Below is a small trained network, with its code and all its weights. Each question gives an input and a class and asks what happens when units are switched off, that is, made to give their printed mean instead of their output.

import numpy as np


def w(rows, s, z=0):
    codes = np.array(rows[::2]) - 128.0
    scale = np.full(codes.shape[1], s)
    scale[-1] = z or s
    return codes * scale


def norm(h):
    return h / np.sqrt((h * h).mean(-1, keepdims=True) + 1e-5)


def f(y):
    return np.maximum(y, 0)


def log_softmax(a):
    a = a - a.max(-1, keepdims=True)
    return a - np.log(np.exp(a).sum(-1, keepdims=True))


def net(x, mask):
    res = np.array(x, float).reshape(1, 7) / 4 @ E
    u = 0
    for l in range(2):
        y = f(norm(res) @ A[l][:, :-1].T + A[l][:, -1])
        res = res + np.where(mask[u : u + 8], y, B[l][:, -1]) @ B[l][:, :-1]
        u += 8
    return log_softmax(norm(res)[-1] @ U[:, :-1].T + U[:, -1])


A, B = {}, {}
E = w([
[45,120,39],'x0',
[128,128,127],'x1',
[176,253,81],'x2',
[128,126,128],'x3',
[129,125,127],'x4',
[193,75,64],'x5',
[129,132,127],'x6',
],0.0041)
A[0] = w([
[123,111,143,147],'L0N0',
[122,76,168,76],'L0N1',
[120,79,176,121],'L0N2',
[210,65,72,24],'L0N3',
[57,156,141,148],'L0N4',
[62,187,254,52],'L0N5',
[219,127,218,62],'L0N6',
[183,129,231,3],'L0N7',
],0.011,0.0052)
B[0] = w([
[144,147,128,170],'L0N0',
[77,166,159,186],'L0N1',
[104,171,172,215],'L0N2',
[248,84,165,183],'L0N3',
[216,64,63,208],'L0N4',
[221,95,148,253],'L0N5',
[58,130,39,253],'L0N6',
[100,57,2,206],'L0N7',
],0.0097,0.0045)
A[1] = w([
[206,138,140,120],'L1N0',
[131,122,131,85],'L1N1',
[164,209,138,148],'L1N2',
[112,106,55,70],'L1N3',
[146,195,73,252],'L1N4',
[153,254,160,92],'L1N5',
[113,64,141,160],'L1N6',
[64,101,241,131],'L1N7',
],0.0091,0.003)
B[1] = w([
[205,231,165,216],'L1N0',
[129,58,125,128],'L1N1',
[103,168,254,167],'L1N2',
[134,148,83,211],'L1N3',
[6,87,170,253],'L1N4',
[46,168,223,150],'L1N5',
[94,215,153,206],'L1N6',
[85,214,172,179],'L1N7',
],0.0057,0.0047)
U = w([
[73,80,7,159],'0',
[219,103,149,214],'1',
[34,163,204,2],'2',
],0.012,0.00063)

Each question gives the input, the list of numbers given to net, and the class t.
The units are the neurons (one row each of A and B). Each row of codes is followed by its name. A weight is (code - 128) times the scale printed after its matrix; where a second scale follows, it is the last column's (A, B and U).
mask holds one flag per neuron, layer by layer. A switched-off neuron (its flag False) gives its mean, the last column of its row in B, instead of its output. The means were averaged over made-up inputs and are rounded, as every weight is.
A unit's drop is (log p(t) with every unit on - log p(t) with that unit switched off) / (log p(t) with every unit on - log p(t) with every unit switched off).
The circuit of an input: a set's keep is (log p(t) with only the set's units on - log p(t) with every unit switched off) / (log p(t) with every unit on - log p(t) with every unit switched off). Starting from the 12 units with the biggest drops (on a tie, the unit counted first), units are removed one at a time, each time the one whose removal leaves the highest keep (on an exact tie, the one counted first), for as long as the keep stays at least 0.8.
units of the circuit, in order: the units of the circuit, biggest drop first
most important unit: the unit with the biggest drop
top k neurons: the k neurons with the biggest drops, biggest first
k most important neurons of layer l: the k neurons of layer l with the biggest drops, biggest first
drop of u: that unit's drop, to one decimal
input [-8,-2,5,-8,-6,8,2], class 0: units of the circuit, in order -> [L0N6]
input [5,6,-8,-1,-6,-1,5], class 2: 2 most important neurons of layer 0 -> [L0N7; L0N6]
input [1,3,-4,-8,3,-4,-4], class 1: top 2 neurons -> [L0N4; L0N5]
input [-7,5,6,-7,-4,-1,0], class 0: units of the circuit, in order -> [L0N6; L0N7]
input [-8,-4,3,-3,-5,-6,8], class 0: units of the circuit, in order -> [L0N7; L0N6]
input [4,4,4,-5,1,-5,-2], class 1: 2 most important neurons of layer 0 -> [L0N4; L0N6]
input [-4,6,-4,-5,3,-4,4], class 0: top 2 neurons -> [L0N7; L0N6]
input [2,0,5,-1,5,-8,-3], class 1: top 2 neurons -> [L0N4; L0N5]
input [3,7,6,8,-5,-3,-3], class 2: top 3 neurons -> [L0N7; L0N6; L0N5]
input [4,6,6,7,-3,5,0], class 2: top 3 neurons -> [L0N7; L0N4; L0N6]
input [-4,1,8,4,-5,6,8], class 2: 3 most important neurons of layer 0 -> [L0N4; L0N5; L0N7]
input [3,-6,7,8,0,8,-1], class 1: 3 most important neurons of layer 0 -> [L0N6; L0N3; L0N7]
input [-5,-2,-6,3,-1,1,6], class 2: 2 most important neurons of layer 1 -> [L1N7; L1N6]
input [-8,7,-2,-4,-4,-7,6], class 0: units of the circuit, in order -> [L0N7]
input [-7,-4,-6,5,8,5,-4], class 0: 3 most important neurons of layer 0 -> [L0N6; L0N7; L0N5]
input [-4,5,5,0,-8,-1,8], class 2: top 3 neurons -> [L0N4; L1N2; L1N4]
input [-8,7,-3,7,-4,-8,-7], class 0: top 3 neurons -> [L0N7; L0N6; L0N3]
input [3,0,6,2,-5,-1,7], class 2: 2 most important neurons of layer 0 -> [L0N7; L0N6]
input [0,8,-5,-1,7,3,1], class 2: drop of L1N1 -> 0.0
input [-2,-5,-3,0,2,-5,8], class 1: most important unit -> L0N5
input [2,-4,5,-5,2,-6,1], class 1: drop of L0N4 -> 0.8
input [-7,5,-3,-3,-4,1,-8], class 0: drop of L0N7 -> 0.1
input [-2,1,0,0,-5,-5,8], class 1: drop of L0N5 -> 1.0
